Here is a tiny trained network, its code and every weight. The questions are about switching its units off for an input and a class, where a switched-off unit gives its printed mean instead of its output.

import numpy as np


def w(rows, s, z=0):
    codes = np.array(rows[::2]) - 128.0
    scale = np.full(codes.shape[1], s)
    scale[-1] = z or s
    return codes * scale


def f(y):
    return np.maximum(y, 0)


def log_softmax(a):
    a = a - a.max(-1, keepdims=True)
    return a - np.log(np.exp(a).sum(-1, keepdims=True))


def net(x, mask):
    res = np.array(x, float).reshape(1, 8) / 4 @ E
    y = f(res @ A[0][:, :-1].T + A[0][:, -1])
    res = res + np.where(mask, y, B[0][:, -1]) @ B[0][:, :-1]
    return log_softmax(res[-1] @ U[:, :-1].T + U[:, -1])


A, B = {}, {}
E = w([
[123,119,129,119],'x0',
[129,130,129,132],'x1',
[133,139,127,139],'x2',
[164,170,70,53],'x3',
[129,129,125,127],'x4',
[88,84,32,169],'x5',
[252,64,127,142],'x6',
[126,126,128,130],'x7',
],0.011)
A[0] = w([
[103,83,219,192,113],'neuron 1',
[175,181,217,105,78],'neuron 2',
[196,55,142,111,89],'neuron 3',
[143,161,250,95,92],'neuron 4',
[158,177,243,75,67],'neuron 5',
[129,128,133,148,245],'neuron 6',
[254,61,108,128,104],'neuron 7',
[175,192,65,20,125],'neuron 8',
[52,203,143,84,80],'neuron 9',
[159,172,38,88,120],'neuron 10',
[189,113,146,153,123],'neuron 11',
[108,94,77,177,119],'neuron 12',
],0.0092,0.012)
B[0] = w([
[142,118,177,170,180],'neuron 1',
[135,104,68,140,166],'neuron 2',
[78,180,123,163,161],'neuron 3',
[144,97,67,148,178],'neuron 4',
[123,100,67,145,173],'neuron 5',
[198,144,153,5,245],'neuron 6',
[52,184,128,130,196],'neuron 7',
[122,84,197,182,200],'neuron 8',
[92,161,122,153,180],'neuron 9',
[135,83,166,159,176],'neuron 10',
[100,169,123,118,161],'neuron 11',
[141,89,94,133,167],'neuron 12',
],0.013,0.012)
U = w([
[46,226,113,176,23],'0',
[151,71,7,176,49],'1',
[156,147,151,94,255],'2',
[142,82,214,201,8],'3',
[157,149,140,81,218],'4',
[161,151,132,81,181],'5',
[159,152,138,78,158],'6',
],0.013,0.0047)

Each question gives the input, the list of numbers given to net, and the class t.
The units are the neurons (one row each of A and B). Each row of codes is followed by its name. A weight is (code - 128) times the scale printed after its matrix; where a second scale follows, it is the last column's (A, B and U).
mask holds one flag per neuron, in row order. A switched-off neuron (its flag False) gives its mean, the last column of its row in B, instead of its output. The means were averaged over made-up inputs and are rounded, as every weight is.
A unit's drop is (log p(t) with every unit on - log p(t) with that unit switched off) / (log p(t) with every unit on - log p(t) with every unit switched off).
The circuit of an input: a set's keep is (log p(t) with only the set's units on - log p(t) with every unit switched off) / (log p(t) with every unit on - log p(t) with every unit switched off). Starting from all 12 units, units are removed one at a time, each time the one whose removal leaves the highest keep (on an exact tie, the one counted first), for as long as the keep stays at least 0.8.
circuit, biggest first: the units of the circuit, biggest drop first
most important unit: the unit with the biggest drop
k most important neurons: the k neurons with the biggest drops, biggest first
drop of u: that unit's drop, to one decimal
input [7,7,-3,7,5,6,7,2], class 0: circuit, biggest first	(neuron 7)
input [-8,3,-3,8,-4,0,-4,0], class 3: circuit, biggest first	(neuron 8; neuron 10)
input [-4,-4,-3,6,1,-6,-8,-3], class 0: 2 most important neurons	(neuron 9; neuron 6)
input [1,-8,8,-4,-8,1,-5,2], class 4: circuit, biggest first	(neuron 7; neuron 8; neuron 3)
input [7,7,0,-6,0,-3,3,5], class 5: 3 most important neurons	(neuron 8; neuron 10; neuron 6)
input [4,-7,0,-4,-4,8,-7,6], class 1: 2 most important neurons	(neuron 12; neuron 7)
input [3,-3,-5,4,-1,-8,1,-1], class 1: circuit, biggest first	(neuron 5; neuron 4)
input [8,-6,-5,-5,-8,-3,8,0], class 0: circuit, biggest first	(neuron 7; neuron 3)
input [3,1,8,-4,8,-7,8,3], class 0: 3 most important neurons	(neuron 7; neuron 3; neuron 11)
input [-7,-4,-3,-7,8,-2,3,-8], class 2: 3 most important neurons	(neuron 8; neuron 10; neuron 6)
input [6,-6,-3,6,-7,-8,-6,-1], class 1: 2 most important neurons	(neuron 5; neuron 4)
input [-3,-2,4,-8,8,-8,1,-4], class 1: 4 most important neurons	(neuron 4; neuron 5; neuron 2; neuron 8)
input [7,2,7,-3,-4,-7,-6,7], class 1: 4 most important neurons	(neuron 4; neuron 5; neuron 2; neuron 7)
input [-5,7,-5,7,5,-6,3,6], class 3: 3 most important neurons	(neuron 8; neuron 10; neuron 6)
input [0,-7,-7,8,3,5,1,-3], class 3: 2 most important neurons	(neuron 8; neuron 10)
input [7,2,2,-8,4,-8,5,-1], class 1: most important unit	neuron 4
input [-8,8,-1,8,3,6,-6,-4], class 3: 3 most important neurons	(neuron 8; neuron 10; neuron 7)
input [-5,-2,6,-6,-7,0,-1,0], class 4: 2 most important neurons	(neuron 8; neuron 10)
input [-3,-4,3,-6,1,-7,0,3], class 1: 4 most important neurons	(neuron 4; neuron 5; neuron 2; neuron 8)
input [4,-6,-7,1,1,-7,2,-4], class 1: drop of neuron 4	0.3
input [-1,6,-1,7,-5,-5,-3,0], class 3: drop of neuron 8	0.8
input [6,3,8,-1,4,-8,0,2], class 1: drop of neuron 5	0.2
input [3,-1,2,7,0,-4,7,-7], class 0: drop of neuron 2	0.0
